Below is a small trained network, with its code and all its weights. Each question gives an input and a class and asks what happens when units are switched off, that is, made to give their printed mean instead of their output.

import numpy as np


def w(rows, s, z=0):
    codes = np.array(rows[::2]) - 128.0
    scale = np.full(codes.shape[1], s)
    scale[-1] = z or s
    return codes * scale


def f(y):
    return y / 2 * (1 + np.tanh(0.7978845608 * (y + 0.044715 * y**3)))


def log_softmax(a):
    a = a - a.max(-1, keepdims=True)
    return a - np.log(np.exp(a).sum(-1, keepdims=True))


def net(x, mask):
    res = np.array(x, float).reshape(1, 8) / 4 @ E
    y = f(res @ A[0][:, :-1].T + A[0][:, -1])
    res = res + np.where(mask, y, B[0][:, -1]) @ B[0][:, :-1]
    return log_softmax(res[-1] @ U[:, :-1].T + U[:, -1])


A, B = {}, {}
E = w([
[97,100,150,112,109,129,157,22,2],'x0',
[160,36,53,132,110,37,187,175,91],'x1',
[123,117,144,142,143,121,132,121,137],'x2',
[78,101,151,109,121,122,118,150,125],'x3',
[74,214,166,235,102,130,246,183,101],'x4',
[135,135,138,144,141,122,133,119,138],'x5',
[157,147,107,116,105,149,138,126,111],'x6',
[36,120,36,181,188,194,101,211,81],'x7',
],0.0076)
A[0] = w([
[154,77,124,146,113,100,142,168,100,58],'n0',
[142,95,94,130,146,58,163,146,98,73],'n1',
[156,150,190,92,99,72,123,150,162,199],'n2',
[139,113,105,143,155,125,91,223,226,190],'n3',
[103,96,58,182,211,190,79,188,91,38],'n4',
[108,196,139,135,173,189,80,58,138,5],'n5',
[81,78,129,153,148,116,116,38,61,186],'n6',
[185,46,90,22,254,136,43,85,135,57],'n7',
[187,38,91,150,140,110,161,150,101,41],'n8',
],0.008,0.0029)
B[0] = w([
[57,142,129,59,125,183,105,163,173,145],'n0',
[133,183,223,102,157,175,99,120,177,160],'n1',
[147,63,89,124,88,89,141,136,92,189],'n2',
[94,196,99,123,113,113,88,21,89,225],'n3',
[204,5,180,168,117,91,109,167,130,216],'n4',
[102,88,183,112,112,193,82,160,199,173],'n5',
[124,146,77,118,143,94,69,90,110,196],'n6',
[103,156,129,173,146,135,230,191,90,254],'n7',
[78,142,150,21,123,162,129,103,208,164],'n8',
],0.011,0.0089)
U = w([
[45,147,214,63,116,207,85,117,254,56],'0',
[111,163,107,156,115,103,95,109,111,254],'1',
[94,153,114,165,95,111,110,100,114,228],'2',
[63,212,158,220,147,111,225,156,86,76],'3',
[219,27,163,161,36,56,71,98,135,54],'4',
[71,204,12,137,109,91,3,40,91,63],'5',
],0.0076,0.0082)

Each question gives the input, the list of numbers given to net, and the class t.
The units are the neurons (one row each of A and B). Each row of codes is followed by its name. A weight is (code - 128) times the scale printed after its matrix; where a second scale follows, it is the last column's (A, B and U).
mask holds one flag per neuron, in row order. A switched-off neuron (its flag False) gives its mean, the last column of its row in B, instead of its output. The means were averaged over made-up inputs and are rounded, as every weight is.
A unit's drop is (log p(t) with every unit on - log p(t) with that unit switched off) / (log p(t) with every unit on - log p(t) with every unit switched off).
The circuit of an input: a set's keep is (log p(t) with only the set's units on - log p(t) with every unit switched off) / (log p(t) with every unit on - log p(t) with every unit switched off). Starting from all 9 units, units are removed one at a time, each time the one whose removal leaves the highest keep (on an exact tie, the one counted first), for as long as the keep stays at least 0.8.
circuit, biggest first: the units of the circuit, biggest drop first
k most important neurons: the k neurons with the biggest drops, biggest first
drop when u is switched off: that unit's drop, to one decimal
input [6,2,0,2,-2,0,-6,8], class 4: 2 most important neurons	n4; n3
input [8,3,-7,-8,6,7,5,6], class 5: 3 most important neurons	n7; n6; n5
input [-2,-1,3,-2,-4,-1,1,2], class 3: circuit, biggest first	n7; n6
input [1,6,-4,-2,-3,5,1,3], class 0: circuit, biggest first	n8; n1
input [-7,4,-7,2,-8,-4,4,7], class 3: 2 most important neurons	n7; n6
input [4,5,2,5,-1,1,1,5], class 0: 2 most important neurons	n8; n1
input [-7,-7,-5,0,-2,-7,6,-8], class 4: 2 most important neurons	n2; n8
input [6,-5,3,6,1,5,3,-5], class 5: circuit, biggest first	n6
input [6,-4,-5,4,6,-7,-4,7], class 4: circuit, biggest first	n4; n7
input [-7,-4,-2,-1,5,2,-5,8], class 4: 2 most important neurons	n4; n7
input [-4,7,7,-7,6,3,5,-5], class 0: circuit, biggest first	n8; n1; n0
input [-6,4,4,0,-6,4,8,-5], class 2: circuit, biggest first	n7; n3
input [5,8,7,7,-7,3,0,-4], class 0: 3 most important neurons	n8; n1; n0
input [6,-7,-5,-7,8,4,8,7], class 2: circuit, biggest first	n7
input [-8,-4,5,-2,6,2,3,1], class 5: 2 most important neurons	n3; n7
input [-4,-7,-6,1,-3,3,-6,-8], class 4: 2 most important neurons	n2; n8
input [-8,6,-8,-2,-8,-7,2,-5], class 1: 3 most important neurons	n7; n3; n2
input [-2,-4,3,-3,-1,4,-4,5], class 4: 2 most important neurons	n4; n7
input [-6,-4,-1,3,2,-4,0,3], class 5: 2 most important neurons	n3; n7
input [-7,2,1,-7,-6,6,4,-2], class 5: circuit, biggest first	n3
input [5,8,7,-3,-7,6,7,-7], class 0: drop when n1 is switched off	0.2
input [-8,6,1,-1,-8,0,4,2], class 3: drop when n7 is switched off	1.6
input [-5,-6,-8,-5,7,6,2,5], class 1: drop when n1 is switched off	0.2
